17.6, -18.5, 49.7, 26.8
-2.3, -44.3, -49.4, -49.4
-29.0, -64.5, -23.1, -24.4
| -49.4

63.6, 78.2, -4.3, 32.6
-14.0, -17.0, 77.7, 43.4
| -4.3

5.6, 5.8, -44.0, -45.6
-39.6, 74.8, -0.5, -25.9
| -44.0

38.8, -64.1, -26.0, -65.6
27.5, -28.7, 16.3, 8.8
| -26.0

-32.1, 53.8, -19.4, -12.5
-24.7, 31.6, 61.8, 50.5
| -19.4

-27.1, -0.8, 58.3, -50.3
45.7, 40.1, 59.5, 50.6
| 58.3

80.5, 43.2, 68.1, -80.1
11.2, -57.0, -55.0, -65.5
-74.1, -79.4, -67.2, 40.1
| -55.0
---
15.0, -4.7, -38.7, -47.6, 24.3, -59.8, 28.2
-5.5, 20.6, -18.7, -22.3, -1.0, -23.6, -21.2
17.0, 0.2, -34.1, -44.6, 18.7, -60.9, 13.6
-> 18.7

-11.1, -15.0, -35.5, -28.3, -31.9, -5.6
-19.0, -76.1, -8.7, -17.6, 17.3, -5.1
38.7, 60.4, -13.1, -9.0, -5.0, 0.3
-> -9.0

29.2, 28.9, 20.0, -35.8, -58.7, -54.6, -29.6
-20.6, 48.5, -64.6, -30.8, 23.9, 15.0, -65.5
13.7, 50.3, 22.4, -30.7, -3.9, 56.1, 47.5
-> -3.9

-27.8, -58.5, -71.1, -41.0, -46.9, -56.7
28.2, -24.5, -42.6, -61.0, -4.6, -68.6
55.5, 65.5, 52.7, 61.5, 46.1, 69.1
-> 61.5

-5.4, -60.1, -15.9, -61.8, -62.5, -56.8
-26.6, 57.2, 14.5, 53.9, 41.3, 16.6
31.3, -55.4, -2.6, -55.0, -43.5, -18.9
-> -55.0

2.7, 19.4, -21.8, 19.4, -33.1
-19.2, 24.6, -23.6, 24.6, -31.3
6.4, -51.8, 66.6, -51.8, 78.4
-> 66.6

-7.4, 10.0, -34.6, 27.5, 7.8, 15.3
3.7, 5.1, -17.9, -3.9, 0.1, -7.1
-12.6, 10.8, 72.8, 3.5, -1.6, 2.0
-> 3.5

-21.4, 6.0, -27.5, 27.9, -22.9
-17.4, 59.3, 4.5, 2.1, -48.2
25.6, -58.7, 7.5, -13.7, 54.5
-> 7.5
---
-2.9,42.2,-54.1,33.8,1.2,56.0
-66.8,25.1,12.1,33.3,40.0,49.3
11.9,-43.7,1.2,-33.4,12.2,-21.5
-> -2.9

-8.9,-1.2,7.8,-4.0,9.0,36.2
8.3,-6.4,-11.2,5.8,18.6,69.5
38.8,1.6,1.5,-1.3,0.2,-2.5
-> -8.9

4.1,8.7,-64.8,39.8,11.3
6.8,32.2,18.2,9.4,57.0
-17.0,-52.3,17.3,2.8,-12.0
-> 4.1

17.0,23.6,11.4,-35.5,8.4
0.1,-17.3,41.9,-12.1,-35.5
36.0,54.3,-62.4,-22.9,22.9
-> 17.0

-20.7,26.4,18.8,18.8,-48.1,44.0,18.3
21.5,6.4,-63.8,32.5,13.5,20.8,-59.1
39.0,-48.0,60.5,25.9,-22.8,3.3,-11.5
-> -20.7

-44.8,-54.6,57.5,-26.1
-20.7,23.1,53.5,50.5
-21.5,47.5,-56.6,46.5
-> -44.8

-64.3,-9.4,-32.7,7.0,-15.6,-12.3,-5.0
25.1,12.3,-58.1,6.7,76.8,11.9,4.3
-49.7,14.8,-38.6,15.1,-6.3,11.6,10.7
-> -64.3

-19.1,11.7,12.5,25.9
12.3,58.8,61.7,-18.3
-18.7,-25.5,-25.0,49.3
-> -19.1
---
[29.5, -35.1, -12.9, 39.3, 44.7, -72.7] -> 44.7, -72.7

[5.7, -1.5, -7.8, -58.9, -14.4] -> 5.7, -58.9

[[46.3, -26.3, 25.4, 63.3, 11.1, 6.3],
 [36.4, 19.5, -47.4, 8.2, 0.4, -31.5],
 [-56.7, -15.6, 12.2, -44.5, 32.1, 61.7]] -> 63.3, -56.7

[45.5, 66.4, -3.4, -27.3, -0.5] -> 66.4, -27.3

[[14.6, -39.7, 27.0, -1.2, -25.3, 10.6],
 [-75.2, 35.0, -27.9, -28.5, 14.3, 80.4],
 [-55.2, -26.5, 54.8, -41.2, -30.8, -68.3]] -> 80.4, -75.2

[-27.6, -63.6, 36.8, -10.7, -3.9] -> 36.8, -63.6

[[13.6, -25.7, 5.7, 43.3, -2.2, -3.1],
 [-2.4, 0.9, 38.1, 43.2, -11.6, 3.0],
 [-27.1, 59.0, -34.4, -4.6, -7.4, -10.8]] -> 59.0, -34.4

[[35.3, 67.0, -14.2, 18.0, 20.6, 8.6],
 [-28.7, -6.7, -73.4, 0.6, 5.4, 5.5]] -> 67.0, -73.4

[17.7, 51.0, -66.7, -16.9] -> 51.0, -66.7
---
17.4, 1.5, -29.7, -10.7, 57.2, -23.1
56.8, -9.9, -10.1, 29.6, 3.2, 22.5
62.0, -12.6, -78.0, 9.3, 2.2, 17.0
-> -12.6

16.6, 10.7, -5.4, 2.2
-11.9, -51.2, -5.1, -59.7
-12.6, -1.6, 5.7, -4.1
-> -1.6

33.0, 40.3, 3.2, 7.9, -20.2, -24.7
35.6, 22.8, 20.5, -2.1, -15.7, -31.7
22.8, 11.4, 8.2, -70.7, 21.1, -43.1
-> 11.4

-56.0, -58.7, -28.0, -31.5, -79.2
-28.4, 33.6, -61.1, -32.5, -7.7
-16.0, 37.1, 29.1, 33.8, -9.0
-> 37.1

20.0, 5.6, -17.1, -7.8, 5.0
27.5, 11.3, -24.6, -8.9, 11.6
-2.3, -56.2, -34.7, 27.4, 79.0
-> -56.2

-70.6, 9.7, -52.0, 26.9, -4.5, -18.8
-21.5, -27.2, 10.1, -54.5, -43.4, -7.1
19.2, -31.0, -76.5, 6.3, -32.0, 29.1
-> -31.0
